Here is a tiny trained network, its code and every weight. The questions are about switching its units off for an input and a class, where a switched-off unit gives its printed mean instead of its output.

import numpy as np


def w(rows, s, z=0):
    codes = np.array(rows[::2]) - 128.0
    scale = np.full(codes.shape[1], s)
    scale[-1] = z or s
    return codes * scale


def norm(h):
    return h / np.sqrt((h * h).mean(-1, keepdims=True) + 1e-5)


def f(y):
    return np.maximum(y, 0)


def log_softmax(a):
    a = a - a.max(-1, keepdims=True)
    return a - np.log(np.exp(a).sum(-1, keepdims=True))


def net(x, mask):
    res = np.array(x, float).reshape(1, 6) / 4 @ E
    u = 0
    for l in range(2):
        y = f(norm(res) @ A[l][:, :-1].T + A[l][:, -1])
        res = res + np.where(mask[u : u + 11], y, B[l][:, -1]) @ B[l][:, :-1]
        u += 11
    return log_softmax(norm(res)[-1] @ U[:, :-1].T + U[:, -1])


A, B = {}, {}
E = w([
[79,160,198,79],'x0',
[59,210,194,93],'x1',
[240,229,165,140],'x2',
[201,98,147,1],'x3',
[154,83,182,134],'x4',
[159,143,210,169],'x5',
],0.0068)
A[0] = w([
[130,251,147,62,107],'L0N1',
[54,109,173,141,26],'L0N2',
[159,187,223,191,132],'L0N3',
[128,134,107,241,2],'L0N4',
[132,186,203,174,95],'L0N5',
[206,121,67,150,88],'L0N6',
[111,175,38,182,124],'L0N7',
[205,116,40,96,231],'L0N8',
[27,49,79,169,133],'L0N9',
[210,63,147,107,178],'L0N10',
[126,192,120,31,148],'L0N11',
],0.011,0.0043)
B[0] = w([
[159,164,171,133,243],'L0N1',
[86,119,80,88,160],'L0N2',
[75,218,145,135,226],'L0N3',
[181,181,216,191,171],'L0N4',
[91,199,141,2,197],'L0N5',
[97,94,121,96,188],'L0N6',
[111,89,239,153,196],'L0N7',
[98,86,186,130,255],'L0N8',
[60,63,117,92,252],'L0N9',
[126,53,124,168,228],'L0N10',
[166,220,165,126,234],'L0N11',
],0.01,0.0062)
A[1] = w([
[136,134,98,122,60],'L1N1',
[129,97,138,210,111],'L1N2',
[214,66,172,133,120],'L1N3',
[134,53,243,190,101],'L1N4',
[91,187,2,125,69],'L1N5',
[210,92,190,17,211],'L1N6',
[111,104,44,149,22],'L1N7',
[182,119,101,22,254],'L1N8',
[255,79,108,153,65],'L1N9',
[223,62,116,66,5],'L1N10',
[154,220,118,75,113],'L1N11',
],0.0098,0.0023)
B[1] = w([
[105,122,138,97,128],'L1N1',
[153,157,74,167,166],'L1N2',
[92,97,111,165,186],'L1N3',
[160,120,97,162,253],'L1N4',
[133,111,150,131,133],'L1N5',
[126,113,164,165,243],'L1N6',
[88,159,133,94,137],'L1N7',
[192,140,177,249,186],'L1N8',
[133,60,143,175,150],'L1N9',
[132,117,142,188,159],'L1N10',
[128,147,156,159,214],'L1N11',
],0.011,0.0066)
U = w([
[148,249,209,140,224],'0',
[143,29,149,235,183],'1',
[180,142,68,75,15],'2',
[167,141,53,85,44],'3',
[24,53,115,61,195],'4',
[164,154,57,91,2],'5',
],0.016,0.0065)

Each question gives the input, the list of numbers given to net, and the class t.
The units are the neurons (one row each of A and B). Each row of codes is followed by its name. A weight is (code - 128) times the scale printed after its matrix; where a second scale follows, it is the last column's (A, B and U).
mask holds one flag per neuron, layer by layer. A switched-off neuron (its flag False) gives its mean, the last column of its row in B, instead of its output. The means were averaged over made-up inputs and are rounded, as every weight is.
A unit's drop is (log p(t) with every unit on - log p(t) with that unit switched off) / (log p(t) with every unit on - log p(t) with every unit switched off).
The circuit of an input: a set's keep is (log p(t) with only the set's units on - log p(t) with every unit switched off) / (log p(t) with every unit on - log p(t) with every unit switched off). Starting from the 12 units with the biggest drops (on a tie, the unit counted first), units are removed one at a time, each time the one whose removal leaves the highest keep (on an exact tie, the one counted first), for as long as the keep stays at least 0.8.
units of the circuit, in order: the units of the circuit, biggest drop first
unit that matters most: the unit with the biggest drop
k most important neurons: the k neurons with the biggest drops, biggest first
top k neurons in layer l: the k neurons of layer l with the biggest drops, biggest first
drop when u is switched off: that unit's drop, to one decimal
input [7,-1,-3,0,8,1], class 4: 2 most important neurons => L0N2, L0N1
input [8,-1,-5,5,4,1], class 1: unit that matters most => L0N3
input [-1,7,-6,-8,5,6], class 4: units of the circuit, in order => L0N9, L0N2, L1N8
input [6,-6,8,0,-5,-7], class 1: units of the circuit, in order => L0N3, L0N5
input [-5,8,-6,5,-5,-5], class 0: 2 most important neurons => L0N11, L0N10
input [6,-3,-3,1,2,6], class 4: top 3 neurons in layer 0 => L0N11, L0N3, L0N2
input [-3,4,-4,-7,-5,2], class 4: 3 most important neurons => L0N9, L1N8, L0N2
input [7,-7,-1,-7,2,4], class 0: 2 most important neurons => L0N4, L0N3
input [-2,-3,-5,-5,1,-4], class 4: 2 most important neurons => L0N9, L1N8
input [-5,3,0,7,-2,7], class 1: top 2 neurons in layer 0 => L0N10, L0N5
input [3,-1,-2,5,-2,5], class 1: drop when L0N5 is switched off => 0.2
